Below is a small trained network, with its code and all its weights. Each question gives an input and a target symbol and asks what happens when units are switched off, that is, made to give their printed mean instead of their output.

import numpy as np


def w(rows, s, z=0):
    codes = np.array(rows[::2]) - 128.0
    scale = np.full(codes.shape[1], s)
    scale[-1] = z or s
    return codes * scale


def softmax(a):
    e = np.exp(a - a.max(-1, keepdims=True))
    return e / e.sum(-1, keepdims=True)


def log_softmax(a):
    a = a - a.max(-1, keepdims=True)
    return a - np.log(np.exp(a).sum(-1, keepdims=True))


def net(x, mask):
    ids = ['ΔΞΠΣΩβγεζθλμτφ'.index(c) for c in x.split()]
    T = len(ids)
    res = E[ids] + P[:T]
    u = 0
    for l in range(2):
        r = res
        for j in range(3):
            rows = slice(2 * j, 2 * j + 2)
            q, k, v = (r @ M[l][rows].T for M in (Q, K, V))
            z = softmax(np.where(np.tri(T) > 0, q @ k.T / 2**0.5, -1e9)) @ v
            o = O[l][rows]
            res = res + np.where(mask[u + j], z, o[:, -1]) @ o[:, :-1]
        u += 3
    return log_softmax(res[-1] @ U[:, :-1].T + U[:, -1])


Q, K, V, O = {}, {}, {}, {}
E = w([
[46,186,149,70,156,71,100,113],'Δ',
[113,174,147,90,127,144,99,96],'Ξ',
[144,148,125,116,133,82,164,148],'Π',
[192,149,171,84,125,110,75,76],'Σ',
[129,44,115,133,163,75,68,145],'Ω',
[25,81,143,170,100,134,70,147],'β',
[11,108,173,149,109,145,98,79],'γ',
[160,162,155,127,159,106,134,116],'ε',
[145,96,95,63,179,189,170,141],'ζ',
[128,99,65,73,122,183,78,208],'θ',
[97,106,160,64,165,64,155,178],'λ',
[92,63,214,125,141,116,203,181],'μ',
[107,105,33,69,70,89,174,124],'τ',
[148,104,158,98,78,161,244,32],'φ',
],0.012)
P = w([
[132,212,86,220,200,133,131,142],'0',
[102,170,121,136,77,86,160,129],'1',
[97,102,83,152,174,61,134,73],'2',
[109,167,143,83,254,146,107,191],'3',
[115,127,139,100,57,129,150,136],'4',
[94,60,108,115,159,83,117,70],'5',
[112,130,161,41,236,166,94,193],'6',
[129,96,163,63,34,143,147,142],'7',
[91,32,119,79,130,104,110,67],'8',
[110,107,170,2,201,178,97,188],'9',
[128,78,178,54,12,154,129,142],'10',
[85,13,133,56,123,117,106,57],'11',
],0.01)
Q[0] = w([
[94,83,132,99,96,46,100,27],'0.h1',
[69,152,137,233,119,108,155,72],'0.h1',
[126,123,100,166,148,77,138,115],'0.h2',
[141,140,189,217,111,85,99,127],'0.h2',
[17,68,129,46,141,83,179,120],'0.h3',
[160,96,53,255,114,168,136,110],'0.h3',
],0.0093)
K[0] = w([
[187,95,203,13,97,165,44,70],'0.h1',
[188,248,149,177,95,105,96,59],'0.h1',
[127,144,91,151,156,107,127,119],'0.h2',
[128,220,146,191,143,112,108,133],'0.h2',
[97,45,173,116,53,158,126,97],'0.h3',
[138,183,116,236,150,148,109,105],'0.h3',
],0.012)
V[0] = w([
[140,131,146,136,104,93,92,103],'0.h1',
[40,153,52,181,153,164,192,177],'0.h1',
[156,66,137,65,115,179,99,173],'0.h2',
[101,90,112,117,186,91,91,58],'0.h2',
[225,197,61,172,111,91,111,102],'0.h3',
[128,113,114,131,165,2,137,202],'0.h3',
],0.0086)
O[0] = w([
[155,143,156,130,115,108,114,109,133],'0.h1',
[86,148,102,152,149,205,162,139,39],'0.h1',
[148,108,125,48,128,166,132,158,153],'0.h2',
[120,67,142,114,198,93,101,34,205],'0.h2',
[254,151,113,160,136,112,99,136,4],'0.h3',
[126,130,128,120,134,42,167,222,150],'0.h3',
],0.0086,0.0041)
Q[1] = w([
[152,187,169,152,95,182,115,201],'1.h1',
[172,117,115,196,4,127,123,110],'1.h1',
[113,93,81,95,208,110,91,165],'1.h2',
[123,89,115,188,101,102,157,93],'1.h2',
[124,129,213,123,222,165,56,225],'1.h3',
[112,117,139,93,158,120,126,132],'1.h3',
],0.011)
K[1] = w([
[139,162,90,147,126,87,172,127],'1.h1',
[125,191,129,190,174,115,103,142],'1.h1',
[80,2,143,93,76,136,119,174],'1.h2',
[137,125,147,188,154,114,87,145],'1.h2',
[131,78,107,46,94,146,140,124],'1.h3',
[123,97,159,110,97,114,131,111],'1.h3',
],0.013)
V[1] = w([
[117,145,244,165,189,73,50,83],'1.h1',
[82,163,19,135,90,97,1,171],'1.h1',
[162,164,135,31,201,121,217,122],'1.h2',
[51,55,176,149,31,151,148,186],'1.h2',
[135,133,170,116,58,47,47,112],'1.h3',
[152,138,121,107,190,200,58,218],'1.h3',
],0.0076)
O[1] = w([
[149,197,161,241,63,106,109,103,236],'1.h1',
[109,118,98,64,42,195,3,195,134],'1.h1',
[102,203,106,112,170,44,85,102,200],'1.h2',
[157,99,191,195,91,125,118,198,161],'1.h2',
[172,178,94,187,167,141,113,173,253],'1.h3',
[142,186,255,116,88,145,121,66,4],'1.h3',
],0.0079,0.0029)
U = w([
[96,203,185,82,130,195,74,122,98],'Δ',
[57,221,166,102,113,55,112,176,31],'Ξ',
[134,179,63,100,33,103,198,161,134],'Π',
[194,95,143,101,103,7,63,97,159],'Σ',
[148,164,155,173,86,229,131,198,254],'Ω',
[128,47,118,212,85,136,105,147,185],'β',
[18,134,104,161,106,120,77,79,51],'γ',
[138,149,136,136,99,200,163,68,150],'ε',
[135,67,76,157,227,133,221,84,100],'ζ',
[123,100,8,74,179,163,92,183,79],'θ',
[154,176,136,145,122,136,183,167,206],'λ',
[125,130,215,163,136,60,214,177,88],'μ',
[175,198,142,151,181,163,121,126,228],'τ',
[64,111,166,120,194,152,121,3,35],'φ',
],0.0059,0.0037)

Each question gives the input, a string of symbols that net reads in full, and the target symbol t.
The units are the heads (2 rows each of Q, K, V and O). Each row of codes is followed by its name. A weight is (code - 128) times the scale printed after its matrix; where a second scale follows, it is the last column's (O and U).
mask holds one flag per head, layer by layer. A switched-off head (its flag False) gives its mean, the last column of its rows in O, instead of its output. The means were averaged over made-up inputs and are rounded, as every weight is.
A unit's drop is (log p(t) with every unit on - log p(t) with that unit switched off) / (log p(t) with every unit on - log p(t) with every unit switched off).
The circuit of an input: a set's keep is (log p(t) with only the set's units on - log p(t) with every unit switched off) / (log p(t) with every unit on - log p(t) with every unit switched off). Starting from all 6 units, units are removed one at a time, each time the one whose removal leaves the highest keep (on an exact tie, the one counted first), for as long as the keep stays at least 0.8.
circuit, biggest first: the units of the circuit, biggest drop first
most important unit: the unit with the biggest drop
which heads matter: for each layer, one digit per head in row order, 1 if its drop is at least 0.15 and else 0, layers parted by /
input γ γ Ξ Ξ θ Σ Σ Σ φ β, target ζ: most important unit : 1.h1
input Δ Ω Σ β θ, target Ω: circuit, biggest first : 1.h2; 0.h2; 1.h1
input Δ Σ θ β ζ, target θ: which heads matter : 110 / 100
input Σ θ Σ β, target Δ: circuit, biggest first : 1.h3; 1.h1; 0.h2
input ε Σ τ, target Σ: which heads matter : 101 / 000
input τ Σ τ τ Ξ τ ζ β Σ Ξ, target Ω: circuit, biggest first : 1.h2; 0.h3; 0.h1
input τ Σ Σ Δ, target τ: which heads matter : 101 / 101
input Ω Δ φ, target φ: circuit, biggest first : 0.h3; 1.h3; 1.h2; 0.h1
input Σ ζ φ ε Σ τ λ, target θ: circuit, biggest first : 1.h3; 0.h1
input Σ Σ Δ Π ζ Σ τ τ Δ Σ, target θ: which heads matter : 000 / 100
input Σ τ ζ τ Π Σ τ Ξ Σ Ω Σ φ, target φ: which heads matter : 001 / 010
input Δ τ β Σ τ τ ζ Σ Ξ μ, target μ: which heads matter : 011 / 110
input Δ Σ Π, target Σ: which heads matter : 101 / 000
input Π Σ Σ Σ, target τ: which heads matter : 101 / 101
input Σ β τ θ Δ Σ θ, target Δ: circuit, biggest first : 0.h2; 1.h3
input β Σ β τ θ τ, target θ: circuit, biggest first : 1.h1
input Δ τ β Σ ε β ζ τ τ τ ζ λ, target ζ: which heads matter : 000 / 100
input Ξ τ β τ θ β θ τ Δ, target θ: circuit, biggest first : 1.h1; 0.h2
input τ Σ Ξ, target Σ: circuit, biggest first : 0.h1; 0.h3
input Ξ β λ θ Σ Δ Σ Ω φ Ω, target ζ: which heads matter : 000 / 101
input λ Ξ Δ Δ Δ Π Σ μ ζ Π, target μ: circuit, biggest first : 1.h2; 1.h1
input Σ τ β μ, target θ: which heads matter : 100 / 101
input Σ β φ τ Ω, target β: most important unit : 1.h2
input Δ τ τ ε, target θ: circuit, biggest first : 1.h1; 1.h3
input τ Σ Σ Ξ Ξ θ μ θ Σ φ, target ζ: circuit, biggest first : 1.h1; 0.h3
input Π Ω τ β, target θ: circuit, biggest first : 1.h3; 1.h1
